Below are the code and all the weights of a small trained network. Each question names an input and a class and asks about switching units off, where a switched-off unit gives its printed mean instead of its output.

import numpy as np


def w(rows, s, z=0):
    codes = np.array(rows[::2]) - 128.0
    scale = np.full(codes.shape[1], s)
    scale[-1] = z or s
    return codes * scale


def norm(h):
    return h / np.sqrt((h * h).mean(-1, keepdims=True) + 1e-5)


def f(y):
    return y / 2 * (1 + np.tanh(0.7978845608 * (y + 0.044715 * y**3)))


def log_softmax(a):
    a = a - a.max(-1, keepdims=True)
    return a - np.log(np.exp(a).sum(-1, keepdims=True))


def net(x, mask):
    res = np.array(x, float).reshape(1, 8) / 4 @ E
    u = 0
    for l in range(2):
        y = f(norm(res) @ A[l][:, :-1].T + A[l][:, -1])
        res = res + np.where(mask[u : u + 12], y, B[l][:, -1]) @ B[l][:, :-1]
        u += 12
    return log_softmax(norm(res)[-1] @ U[:, :-1].T + U[:, -1])


A, B = {}, {}
E = w([
[105,142,205,21,123,13,215,131,145,88,193],'x0',
[124,125,142,152,157,105,107,130,144,104,108],'x1',
[131,119,108,143,135,114,136,121,137,122,122],'x2',
[156,141,125,133,139,116,122,126,137,129,128],'x3',
[131,139,148,123,133,130,112,138,129,127,128],'x4',
[203,44,184,161,131,70,196,152,15,253,108],'x5',
[157,47,40,48,155,88,16,122,73,103,173],'x6',
[118,144,133,117,134,125,125,135,117,132,123],'x7',
],0.006)
A[0] = w([
[113,101,141,55,146,173,184,132,165,183,92,133],'L0N1',
[124,192,110,66,131,174,134,172,131,192,159,115],'L0N2',
[103,209,177,186,98,177,112,128,131,133,146,136],'L0N3',
[148,143,81,147,162,213,80,87,183,137,92,70],'L0N4',
[127,143,87,138,91,148,180,161,139,137,148,169],'L0N5',
[67,208,126,197,160,156,191,134,161,35,200,45],'L0N6',
[150,148,215,22,105,40,224,56,97,2,155,253],'L0N7',
[147,108,235,222,99,102,167,121,83,229,73,78],'L0N8',
[168,110,165,125,203,131,102,77,70,196,34,112],'L0N9',
[136,83,205,119,187,61,196,145,131,178,184,77],'L0N10',
[116,82,114,91,143,58,81,121,99,140,220,142],'L0N11',
[136,116,169,65,182,114,128,115,135,149,116,61],'L0N12',
],0.0057,0.0032)
B[0] = w([
[210,92,177,198,133,111,113,110,197,186,81,142],'L0N1',
[93,149,150,158,195,163,101,144,115,122,96,134],'L0N2',
[202,88,72,181,98,95,203,2,97,109,107,163],'L0N3',
[57,123,198,41,81,80,136,66,107,167,109,160],'L0N4',
[109,160,152,152,196,147,126,105,155,26,135,144],'L0N5',
[212,110,157,105,142,222,201,164,77,81,136,174],'L0N6',
[109,123,162,158,181,123,174,194,178,23,231,254],'L0N7',
[76,152,20,160,101,154,101,207,202,213,173,216],'L0N8',
[174,86,109,192,139,217,174,133,114,91,191,167],'L0N9',
[100,123,196,56,25,118,123,26,93,200,29,186],'L0N10',
[82,137,117,87,68,57,33,118,55,48,64,172],'L0N11',
[159,41,80,56,98,118,175,87,158,165,142,130],'L0N12',
],0.0059,0.0092)
A[1] = w([
[128,119,94,2,135,153,55,107,95,133,83,3],'L1N1',
[168,108,172,71,81,58,143,100,59,74,101,108],'L1N2',
[77,163,84,90,98,77,167,200,165,143,204,95],'L1N3',
[149,57,95,80,163,103,107,158,96,131,234,195],'L1N4',
[112,136,94,74,145,133,17,93,145,67,163,69],'L1N5',
[130,127,192,111,121,37,159,136,116,190,129,83],'L1N6',
[182,84,115,139,96,105,123,211,52,155,99,101],'L1N7',
[134,136,85,142,120,191,156,105,133,83,87,100],'L1N8',
[120,138,196,75,128,104,205,161,166,108,177,66],'L1N9',
[111,200,62,188,119,155,81,135,151,146,70,130],'L1N10',
[157,150,166,113,148,180,191,34,175,109,63,60],'L1N11',
[127,105,33,102,124,155,60,116,80,127,111,108],'L1N12',
],0.0084,0.0035)
B[1] = w([
[164,72,118,223,190,145,190,56,210,197,111,182],'L1N1',
[149,177,60,107,81,194,158,80,115,152,48,200],'L1N2',
[67,160,100,208,105,19,81,148,168,165,129,207],'L1N3',
[85,193,145,72,68,94,65,135,35,52,102,227],'L1N4',
[100,83,87,112,114,136,129,125,192,231,194,220],'L1N5',
[107,50,183,164,46,91,154,2,200,114,70,177],'L1N6',
[184,208,172,138,181,140,109,154,77,56,94,186],'L1N7',
[145,165,154,28,164,62,92,124,81,142,62,180],'L1N8',
[205,123,117,162,232,183,115,159,117,194,141,254],'L1N9',
[150,102,45,58,22,131,143,66,122,122,117,201],'L1N10',
[62,114,195,76,105,81,151,76,63,30,37,198],'L1N11',
[140,109,233,145,221,156,152,182,135,103,157,201],'L1N12',
],0.0073,0.007)
U = w([
[108,128,137,43,53,89,131,60,64,87,50,252],'0',
[121,53,78,84,194,198,98,75,184,174,170,123],'1',
[173,112,38,156,50,203,169,144,108,199,112,123],'2',
[183,109,156,154,164,159,57,188,7,126,120,78],'3',
[126,180,155,119,214,160,213,170,171,47,172,80],'4',
[68,144,77,77,131,68,63,182,157,76,228,75],'5',
[119,123,189,196,85,65,182,145,189,182,154,103],'6',
],0.015,0.0024)

Each question gives the input, the list of numbers given to net, and the class t.
The units are the neurons (one row each of A and B). Each row of codes is followed by its name. A weight is (code - 128) times the scale printed after its matrix; where a second scale follows, it is the last column's (A, B and U).
mask holds one flag per neuron, layer by layer. A switched-off neuron (its flag False) gives its mean, the last column of its row in B, instead of its output. The means were averaged over made-up inputs and are rounded, as every weight is.
A unit's drop is (log p(t) with every unit on - log p(t) with that unit switched off) / (log p(t) with every unit on - log p(t) with every unit switched off).
The circuit of an input: a set's keep is (log p(t) with only the set's units on - log p(t) with every unit switched off) / (log p(t) with every unit on - log p(t) with every unit switched off). Starting from the 12 units with the biggest drops (on a tie, the unit counted first), units are removed one at a time, each time the one whose removal leaves the highest keep (on an exact tie, the one counted first), for as long as the keep stays at least 0.8.
units of the circuit, in order: the units of the circuit, biggest drop first
top k neurons: the k neurons with the biggest drops, biggest first
top k neurons in layer l: the k neurons of layer l with the biggest drops, biggest first
drop of u: that unit's drop, to one decimal
input [0,-1,-4,2,-3,0,6,1], class 1: units of the circuit, in order -> L1N1
input [0,6,-3,6,7,6,-6,8], class 2: units of the circuit, in order -> L0N8, L0N7
input [-6,1,7,-5,-6,-3,0,7], class 0: top 3 neurons -> L0N8, L0N11, L1N11
input [-1,7,4,-6,8,-5,6,7], class 1: units of the circuit, in order -> L0N7, L1N1
input [0,4,-3,8,-1,8,-6,-5], class 2: units of the circuit, in order -> L0N8, L0N7
input [0,7,8,-7,6,-8,7,7], class 1: units of the circuit, in order -> L0N7, L1N1
input [7,0,-5,1,7,1,0,-2], class 6: top 2 neurons -> L0N7, L0N10
input [7,0,0,-7,-6,-1,0,5], class 4: top 3 neurons in layer 0 -> L0N7, L0N8, L0N10
input [1,-5,0,-5,4,8,5,-1], class 0: top 2 neurons in layer 0 -> L0N10, L0N6
input [0,0,-8,0,5,8,-8,-2], class 2: top 2 neurons -> L0N8, L0N7
input [5,6,7,-6,-7,-1,0,4], class 4: top 3 neurons -> L0N7, L0N8, L1N9
input [0,-6,1,3,5,-6,5,-1], class 1: top 2 neurons in layer 0 -> L0N7, L0N8
input [4,-4,-6,1,3,-2,1,0], class 5: top 2 neurons -> L0N7, L1N3
input [-2,5,-5,0,-3,4,-4,7], class 2: units of the circuit, in order -> L0N8
input [5,-5,8,-4,-8,-1,-3,2], class 4: drop of L0N7 -> 0.3
input [-2,0,-3,-1,-8,4,-8,-2], class 2: drop of L0N8 -> 1.6
input [-3,-8,8,-5,5,3,1,-3], class 3: drop of L1N7 -> 0.1
